Below are the code and all the weights of a small trained network. Each question names an input and a target symbol and asks about switching units off, where a switched-off unit gives its printed mean instead of its output.

import numpy as np


def w(rows, s, z=0):
    codes = np.array(rows[::2]) - 128.0
    scale = np.full(codes.shape[1], s)
    scale[-1] = z or s
    return codes * scale


def norm(h):
    return h / np.sqrt((h * h).mean(-1, keepdims=True) + 1e-5)


def f(y):
    return np.maximum(y, 0)


def softmax(a):
    e = np.exp(a - a.max(-1, keepdims=True))
    return e / e.sum(-1, keepdims=True)


def log_softmax(a):
    a = a - a.max(-1, keepdims=True)
    return a - np.log(np.exp(a).sum(-1, keepdims=True))


def net(x, mask):
    ids = ['αβγδζηλξστω'.index(c) for c in x.split()]
    T = len(ids)
    res = E[ids] + P[:T]
    r = norm(res)
    for j in range(2):
        rows = slice(4 * j, 4 * j + 4)
        q, k, v = (r @ M[0][rows].T for M in (Q, K, V))
        z = softmax(np.where(np.tri(T) > 0, q @ k.T / 4**0.5, -1e9)) @ v
        o = O[0][rows]
        res = res + np.where(mask[j], z, o[:, -1]) @ o[:, :-1]
    y = f(norm(res) @ A[0][:, :-1].T + A[0][:, -1])
    res = res + np.where(mask[2:6], y, B[0][:, -1]) @ B[0][:, :-1]
    return log_softmax(norm(res)[-1] @ U[:, :-1].T + U[:, -1])


Q, K, V, O, A, B = {}, {}, {}, {}, {}, {}
E = w([
[149,83,163,177,151,98,147,197],'α',
[7,97,76,198,157,130,131,146],'β',
[94,106,114,237,132,141,137,221],'γ',
[91,32,115,206,124,106,161,113],'δ',
[40,201,171,233,96,123,75,90],'ζ',
[65,196,148,108,156,189,151,140],'η',
[111,118,122,95,54,132,7,128],'λ',
[10,102,126,127,123,192,181,98],'ξ',
[103,180,153,205,164,102,145,134],'σ',
[118,135,167,125,202,115,242,80],'τ',
[146,107,149,130,77,160,180,184],'ω',
],0.019)
P = w([
[132,123,250,200,98,140,112,36],'0',
[109,155,134,117,94,73,138,159],'1',
[33,85,188,127,198,173,91,139],'2',
[136,159,118,127,97,101,142,140],'3',
[144,105,153,161,138,210,117,152],'4',
[127,156,107,121,104,103,145,154],'5',
[150,102,147,143,152,225,107,165],'6',
[137,164,104,124,112,114,150,152],'7',
[158,101,133,124,170,235,96,174],'8',
[140,159,94,129,114,120,153,149],'9',
[173,105,113,109,187,235,85,172],'10',
[150,158,85,136,116,126,155,138],'11',
],0.015)
Q[0] = w([
[175,110,145,79,128,140,62,105],'H0',
[127,4,211,109,144,189,139,109],'H0',
[110,103,138,154,101,47,142,52],'H0',
[59,106,114,110,124,158,92,128],'H0',
[42,169,49,79,30,197,91,117],'H1',
[109,219,123,198,143,186,95,107],'H1',
[154,250,180,93,184,123,196,159],'H1',
[120,143,59,186,116,72,61,248],'H1',
],0.019)
K[0] = w([
[114,95,254,96,132,66,60,125],'H0',
[119,54,206,128,150,202,178,160],'H0',
[118,146,146,165,54,68,182,74],'H0',
[56,110,154,122,109,126,159,207],'H0',
[71,148,3,80,84,212,90,94],'H1',
[64,215,152,194,113,125,136,100],'H1',
[186,227,167,80,222,132,164,146],'H1',
[162,127,27,213,151,124,72,195],'H1',
],0.018)
V[0] = w([
[142,165,140,153,112,130,228,99],'H0',
[163,95,119,160,115,148,171,117],'H0',
[125,128,204,153,28,102,135,83],'H0',
[133,157,126,108,98,117,85,195],'H0',
[182,112,89,115,199,167,112,154],'H1',
[81,124,196,155,173,117,78,98],'H1',
[50,110,147,161,250,133,60,148],'H1',
[137,106,79,101,126,169,94,101],'H1',
],0.02)
O[0] = w([
[81,133,192,143,137,105,195,77,176],'H0',
[100,137,140,179,206,120,135,85,175],'H0',
[38,161,193,88,159,130,47,131,126],'H0',
[144,170,87,105,119,114,130,200,147],'H0',
[65,120,203,120,110,103,73,153,92],'H1',
[118,166,138,156,189,119,178,61,157],'H1',
[74,156,246,168,194,144,168,7,220],'H1',
[75,166,115,55,162,121,119,166,2],'H1',
],0.013,0.011)
A[0] = w([
[98,160,74,87,142,112,135,79,3],'N0',
[130,142,77,143,126,9,128,39,105],'N1',
[183,139,151,135,25,2,43,86,155],'N2',
[118,177,83,37,111,137,116,126,124],'N3',
],0.025,0.0031)
B[0] = w([
[125,86,114,183,33,173,131,143,155],'N0',
[157,96,34,32,103,97,15,251,253],'N1',
[28,147,144,222,203,86,211,17,227],'N2',
[137,132,208,136,227,138,226,46,174],'N3',
],0.014,0.0062)
U = w([
[46,131,215,135,167,128,129,70,178],'α',
[182,46,98,170,255,224,155,77,3],'β',
[172,157,130,225,123,167,119,181,87],'γ',
[153,55,147,97,119,135,53,206,213],'δ',
[92,195,111,144,66,118,71,114,134],'ζ',
[141,186,152,81,37,99,191,95,127],'η',
[123,182,134,74,189,96,154,171,135],'λ',
[50,68,105,104,57,165,138,93,97],'ξ',
[176,175,144,123,95,11,104,105,141],'σ',
[128,11,178,54,96,58,153,99,91],'τ',
[19,145,113,145,132,35,206,199,107],'ω',
],0.0076,0.0067)

Each question gives the input, a string of symbols that net reads in full, and the target symbol t.
The units are the heads (4 rows each of Q, K, V and O) and the neurons (one row each of A and B). Each row of codes is followed by its name. A weight is (code - 128) times the scale printed after its matrix; where a second scale follows, it is the last column's (O, A, B and U).
mask holds one flag per unit, heads first, then neurons. A switched-off unit (its flag False) gives its mean, the last column of its rows in O or B, instead of its output. The means were averaged over made-up inputs and are rounded, as every weight is.
A unit's drop is (log p(t) with every unit on - log p(t) with that unit switched off) / (log p(t) with every unit on - log p(t) with every unit switched off).
The circuit of an input: a set's keep is (log p(t) with only the set's units on - log p(t) with every unit switched off) / (log p(t) with every unit on - log p(t) with every unit switched off). Starting from all 6 units, units are removed one at a time, each time the one whose removal leaves the highest keep (on an exact tie, the one counted first), for as long as the keep stays at least 0.8.
units of the circuit, in order: the units of the circuit, biggest drop first
unit that matters most: the unit with the biggest drop
k most important neurons: the k neurons with the biggest drops, biggest first
heads that matter: for each layer, one digit per head in row order, 1 if its drop is at least 0.15 and else 0, layers parted by /
drop of u: that unit's drop, to one decimal
input ω γ σ ω γ λ λ, target β: units of the circuit, in order => N3, H1, H0
input α α α, target β: heads that matter => 00
input α η ω ζ, target ζ: heads that matter => 11
input ζ ξ ω η, target η: most important neuron => N2
input τ ξ ω ω ξ, target β: heads that matter => 01
input ω σ ω α ξ η ω ω, target ω: units of the circuit, in order => H1, N2
input σ α γ ω η β λ ω, target η: units of the circuit, in order => H0, N1, H1
input ξ η γ ζ ω η α ω ω α α, target γ: units of the circuit, in order => H0, H1
input γ γ α σ ξ γ ω ω α ζ, target ζ: 3 most important neurons => N1, N0, N2
input ω γ ω ω, target ω: heads that matter => 11
input ω ω α ω ω σ ω α α ω γ β, target β: units of the circuit, in order => H0, H1, N1, N2
input γ ω ω, target β: 2 most important neurons => N1, N0
input ω λ ζ τ ω γ ω, target γ: 2 most important neurons => N1, N2
input ω ω α γ, target γ: unit that matters most => N2
input ω τ δ σ σ, target β: drop of H1 => 1.2
input α ω ζ σ σ, target β: drop of H1 => 1.3
input λ ω α α ω σ γ λ ω, target γ: drop of H0 => 0.4
